Here is a tiny trained network, its code and every weight. The questions are about switching its units off for an input and a class, where a switched-off unit gives its printed mean instead of its output.

import numpy as np


def w(rows, s, z=0):
    codes = np.array(rows[::2]) - 128.0
    scale = np.full(codes.shape[1], s)
    scale[-1] = z or s
    return codes * scale


def f(y):
    return np.maximum(y, 0)


def log_softmax(a):
    a = a - a.max(-1, keepdims=True)
    return a - np.log(np.exp(a).sum(-1, keepdims=True))


def net(x, mask):
    res = np.array(x, float).reshape(1, 5) / 4 @ E
    y = f(res @ A[0][:, :-1].T + A[0][:, -1])
    res = res + np.where(mask, y, B[0][:, -1]) @ B[0][:, :-1]
    return log_softmax(res[-1] @ U[:, :-1].T + U[:, -1])


A, B = {}, {}
E = w([
[73,181,148,117,246,185,36,108,46],'x0',
[105,128,93,131,131,80,68,73,145],'x1',
[211,133,103,78,57,67,79,96,191],'x2',
[135,79,49,185,148,179,139,162,128],'x3',
[43,166,51,187,164,2,134,55,176],'x4',
],0.0097)
A[0] = w([
[135,88,184,97,134,102,195,106,58,108],'N0',
[202,78,117,81,102,143,159,177,114,161],'N1',
[237,122,115,97,102,87,132,76,115,106],'N2',
[13,132,121,124,149,95,68,102,60,229],'N3',
[111,118,74,169,43,45,69,88,226,209],'N4',
[147,116,6,122,108,45,102,95,143,213],'N5',
[173,89,178,72,24,159,191,132,100,254],'N6',
[85,147,107,156,245,162,81,119,101,163],'N7',
[178,115,151,111,101,166,162,105,128,155],'N8',
[162,136,155,166,65,120,191,79,184,199],'N9',
[110,115,152,140,118,85,120,157,102,94],'N10',
[105,149,115,134,220,115,148,153,2,191],'N11',
[127,141,121,138,162,158,145,100,58,87],'N12',
[165,130,140,135,86,158,150,203,132,176],'N13',
],0.009,0.0029)
B[0] = w([
[174,137,151,144,152,135,107,162,119,160],'N0',
[161,137,161,108,142,111,163,101,94,216],'N1',
[142,178,99,147,159,134,150,140,139,196],'N2',
[86,95,84,74,102,165,110,166,144,210],'N3',
[79,78,74,117,203,77,159,41,210,255],'N4',
[89,97,93,122,193,88,139,107,128,229],'N5',
[205,204,161,175,107,128,254,61,142,252],'N6',
[85,147,130,54,95,147,90,162,68,227],'N7',
[143,168,157,127,160,127,178,121,128,184],'N8',
[152,125,119,127,136,136,144,101,177,215],'N9',
[161,135,144,89,142,153,166,116,125,134],'N10',
[89,112,125,64,87,185,99,213,55,217],'N11',
[109,177,77,73,106,125,109,195,96,170],'N12',
[157,141,181,189,95,121,164,129,135,203],'N13',
],0.0096,0.013)
U = w([
[65,166,123,99,154,184,69,187,78,246],'0',
[111,151,31,115,204,1,118,106,217,57],'1',
[179,201,213,165,144,157,141,136,123,63],'2',
],0.0095,0.0013)

Each question gives the input, the list of numbers given to net, and the class t.
The units are the neurons (one row each of A and B). Each row of codes is followed by its name. A weight is (code - 128) times the scale printed after its matrix; where a second scale follows, it is the last column's (A, B and U).
mask holds one flag per neuron, in row order. A switched-off neuron (its flag False) gives its mean, the last column of its row in B, instead of its output. The means were averaged over made-up inputs and are rounded, as every weight is.
A unit's drop is (log p(t) with every unit on - log p(t) with that unit switched off) / (log p(t) with every unit on - log p(t) with every unit switched off).
The circuit of an input: a set's keep is (log p(t) with only the set's units on - log p(t) with every unit switched off) / (log p(t) with every unit on - log p(t) with every unit switched off). Starting from the 12 units with the biggest drops (on a tie, the unit counted first), units are removed one at a time, each time the one whose removal leaves the highest keep (on an exact tie, the one counted first), for as long as the keep stays at least 0.8.
circuit, biggest first: the units of the circuit, biggest drop first
unit that matters most: the unit with the biggest drop
k most important neurons: the k neurons with the biggest drops, biggest first
drop when u is switched off: that unit's drop, to one decimal
input [-8,-5,-6,4,3], class 2: unit that matters most	N4
input [6,-7,5,-8,1], class 0: circuit, biggest first	(N6 N4)
input [0,-6,-1,5,4], class 0: circuit, biggest first	(N4 N6)
input [2,-5,0,-5,3], class 0: 2 most important neurons	(N6 N4)
input [-3,-7,7,7,-1], class 2: 2 most important neurons	(N6 N13)
input [-7,0,0,-8,-1], class 2: 2 most important neurons	(N6 N5)
input [-4,5,5,1,-6], class 2: drop when N8 is switched off	0.1
input [7,0,5,-8,3], class 0: drop when N3 is switched off	0.1
input [-3,-3,1,0,0], class 2: 2 most important neurons	(N4 N5)
input [1,-8,7,5,1], class 2: drop when N1 is switched off	0.1
